[[122 124 132 134 132 126 123 123 126 125]
 [132 135 133 127 121 135 135 131 122 123]
 [135 140 136 125 116 140 139 134 119 121]
 [124 132 138 133 125 134 131 125 120 120]
 [132 141 143 130 115 143 140 131 114 115]
 [130 127 126 126 129 127 128 130 130 130]
 [125 143 154 137 113 148 141 126 105 105]
 [126 137 143 134 119 140 136 127 115 114]
 [133 138 137 127 118 138 137 131 119 121]]
=>
[[133 138 137 127 118 138 137 131 119 121]
 [122 124 132 134 132 126 123 123 126 125]
 [132 135 133 127 121 135 135 131 122 123]
 [135 140 136 125 116 140 139 134 119 121]
 [124 132 138 133 125 134 131 125 120 120]
 [132 141 143 130 115 143 140 131 114 115]
 [130 127 126 126 129 127 128 130 130 130]
 [125 143 154 137 113 148 141 126 105 105]
 [126 137 143 134 119 140 136 127 115 114]]

[[140 134 131 106 150 133 151 143]
 [121 114 129 110 121 114 107 141]
 [137 132 135 146 148 115 131 151]
 [134 147 132 143 144 124 143 151]
 [114 146 115 137 150 135 112 113]
 [142 108 126 116 128 138 107 108]
 [107 124 115 121 138 115 139 131]
 [147 126 146 115 135 126 139 123]
 [140 130 135 134 137 141 116 144]
 [129 113 127 115 124 118 143 108]
 [110 140 119 119 115 121 125 105]
 [139 132 106 109 141 136 143 142]]
=>
[[139 132 106 109 141 136 143 142]
 [140 134 131 106 150 133 151 143]
 [121 114 129 110 121 114 107 141]
 [137 132 135 146 148 115 131 151]
 [134 147 132 143 144 124 143 151]
 [114 146 115 137 150 135 112 113]
 [142 108 126 116 128 138 107 108]
 [107 124 115 121 138 115 139 131]
 [147 126 146 115 135 126 139 123]
 [140 130 135 134 137 141 116 144]
 [129 113 127 115 124 118 143 108]
 [110 140 119 119 115 121 125 105]]

[[120 129 107 109 129 141 134]
 [118 129 105 104 130 145 135]]
=>
[[118 129 105 104 130 145 135]
 [120 129 107 109 129 141 134]]

[[155 108 130 124 127 124 126 154 125]
 [117 146 138 131 131 129 128 128 119]
 [141 137 125 127 129 126 126 126 131]
 [132 108 123 130 125 125 123 121 129]
 [119 129 126 128 135 133 123 133 135]
 [150 142 131 130 134 111 126 130 128]
 [130 124 131 133 127 120 124 129 134]]
=>
[[130 124 131 133 127 120 124 129 134]
 [155 108 130 124 127 124 126 154 125]
 [117 146 138 131 131 129 128 128 119]
 [141 137 125 127 129 126 126 126 131]
 [132 108 123 130 125 125 123 121 129]
 [119 129 126 128 135 133 123 133 135]
 [150 142 131 130 134 111 126 130 128]]

[[136 127 122 112]
 [109 109 110 111]
 [147 145 145 145]
 [145 148 143 144]
 [128 134 140 143]
 [107 112 114 119]
 [111 113 121 125]]
=>
[[111 113 121 125]
 [136 127 122 112]
 [109 109 110 111]
 [147 145 145 145]
 [145 148 143 144]
 [128 134 140 143]
 [107 112 114 119]]

[[151 104 102 158 155 153 103 113 149]
 [149 157 152 119 101  99 114 103 101]]
=>
[[149 157 152 119 101  99 114 103 101]
 [151 104 102 158 155 153 103 113 149]]
---
[[145 157 143 111]
 [140 139 131 108]
 [126 102 106 123]
 [130 108 109 117]]
=>
[[139 131]
 [102 106]]

[[126 117 114]
 [143 115 130]
 [114 129 100]]
=>
[[115 130]
 [129 100]]

[[116 136 122 129]
 [113 140 117 136]
 [105 141 115 138]
 [113 138 115 140]
 [140 123 131 133]]
=>
[[140 117]
 [141 115]]

[[139 133 106 134 141]
 [114 118 107 145 134]
 [ 99 120 114 141 128]
 [114 125 152 120 119]
 [140 131 103 142 142]]
=>
[[118 107]
 [120 114]]

[[112 123 130 136]
 [131 130 109 133]
 [114 142 125 128]
 [112 132 135 128]
 [105 141 118 137]]
=>
[[130 109]
 [142 125]]

[[109 122 124 134 153]
 [108 121 124 134 154]
 [110 122 124 134 152]
 [111 122 124 134 151]
 [108 121 123 134 153]]
=>
[[121 124]
 [122 124]]

[[134 136 152 116 142]
 [146 102 128 127 124]
 [146 105 140 129 130]
 [140 106 119 132 111]
 [144 119 153 122 125]]
=>
[[102 128]
 [105 140]]

[[130 128 123 115 149]
 [133 125 126 113 150]
 [122 137 109 120 134]
 [123 125 126 113 119]
 [133 135 119 118 144]]
=>
[[125 126]
 [137 109]]
---
[[106 152 149 133 105 108]
 [109 146 146 137 113 118]
 [103 153 151 137 107 113]
 [116 139 139 132 118 121]
 [117 139 139 132 118 120]
 [127 131 129 127 125 125]
 [121 135 134 130 122 123]]
=>
[[152 149 133 105 108 106]
 [146 146 137 113 118 109]
 [153 151 137 107 113 103]
 [139 139 132 118 121 116]
 [139 139 132 118 120 117]
 [131 129 127 125 125 127]
 [135 134 130 122 123 121]]

[[136 136 135 136]
 [ 99 100 105 101]
 [102 102 106 102]
 [120 120 122 121]
 [121 120 121 120]
 [120 120 121 120]
 [121 121 122 121]
 [133 133 133 134]
 [123 123 123 123]
 [120 120 120 119]
 [138 138 138 139]
 [128 129 130 130]]
=>
[[136 135 136 136]
 [100 105 101  99]
 [102 106 102 102]
 [120 122 121 120]
 [120 121 120 121]
 [120 121 120 120]
 [121 122 121 121]
 [133 133 134 133]
 [123 123 123 123]
 [120 120 119 120]
 [138 138 139 138]
 [129 130 130 128]]

[[125 134 115 107 145 127 121 140 111 135 138 133 129  99]
 [130 145 120 112 137 115 128 135 116 125 130 123 132 103]]
=>
[[134 115 107 145 127 121 140 111 135 138 133 129  99 125]
 [145 120 112 137 115 128 135 116 125 130 123 132 103 130]]

[[136 125 118 125 136 124]
 [147 121 111 127 129 131]
 [130 124 128 106 142 124]]
=>
[[125 118 125 136 124 136]
 [121 111 127 129 131 147]
 [124 128 106 142 124 130]]

[[121 121 120 124 131 133 148 137 121 133 116 123]
 [122 121 116 116 126 129 156 134 127 128 133 137]
 [127 110 128 128 134 125 106 127 134 114 138 124]
 [125 113 121 124 140 148 136 135 134 124 132 117]
 [132 134 134 133 112 113 107 113 136 114 131 134]
 [133 134 119 125 133 135 132 132 123 135 117 131]]
=>
[[121 120 124 131 133 148 137 121 133 116 123 121]
 [121 116 116 126 129 156 134 127 128 133 137 122]
 [110 128 128 134 125 106 127 134 114 138 124 127]
 [113 121 124 140 148 136 135 134 124 132 117 125]
 [134 134 133 112 113 107 113 136 114 131 134 132]
 [134 119 125 133 135 132 132 123 135 117 131 133]]

[[130 129 128 126 128 128 134 128 102 127 128 124]
 [130 129 128 126 128 128 132 128 101 127 128 125]
 [131 129 128 126 128 129 132 128 100 128 128 125]
 [130 129 128 126 128 128 135 128 103 127 128 124]
 [131 129 128 126 128 128 128 129  99 128 128 125]]
=>
[[129 128 126 128 128 134 128 102 127 128 124 130]
 [129 128 126 128 128 132 128 101 127 128 125 130]
 [129 128 126 128 129 132 128 100 128 128 125 131]
 [129 128 126 128 128 135 128 103 127 128 124 130]
 [129 128 126 128 128 128 129  99 128 128 125 131]]
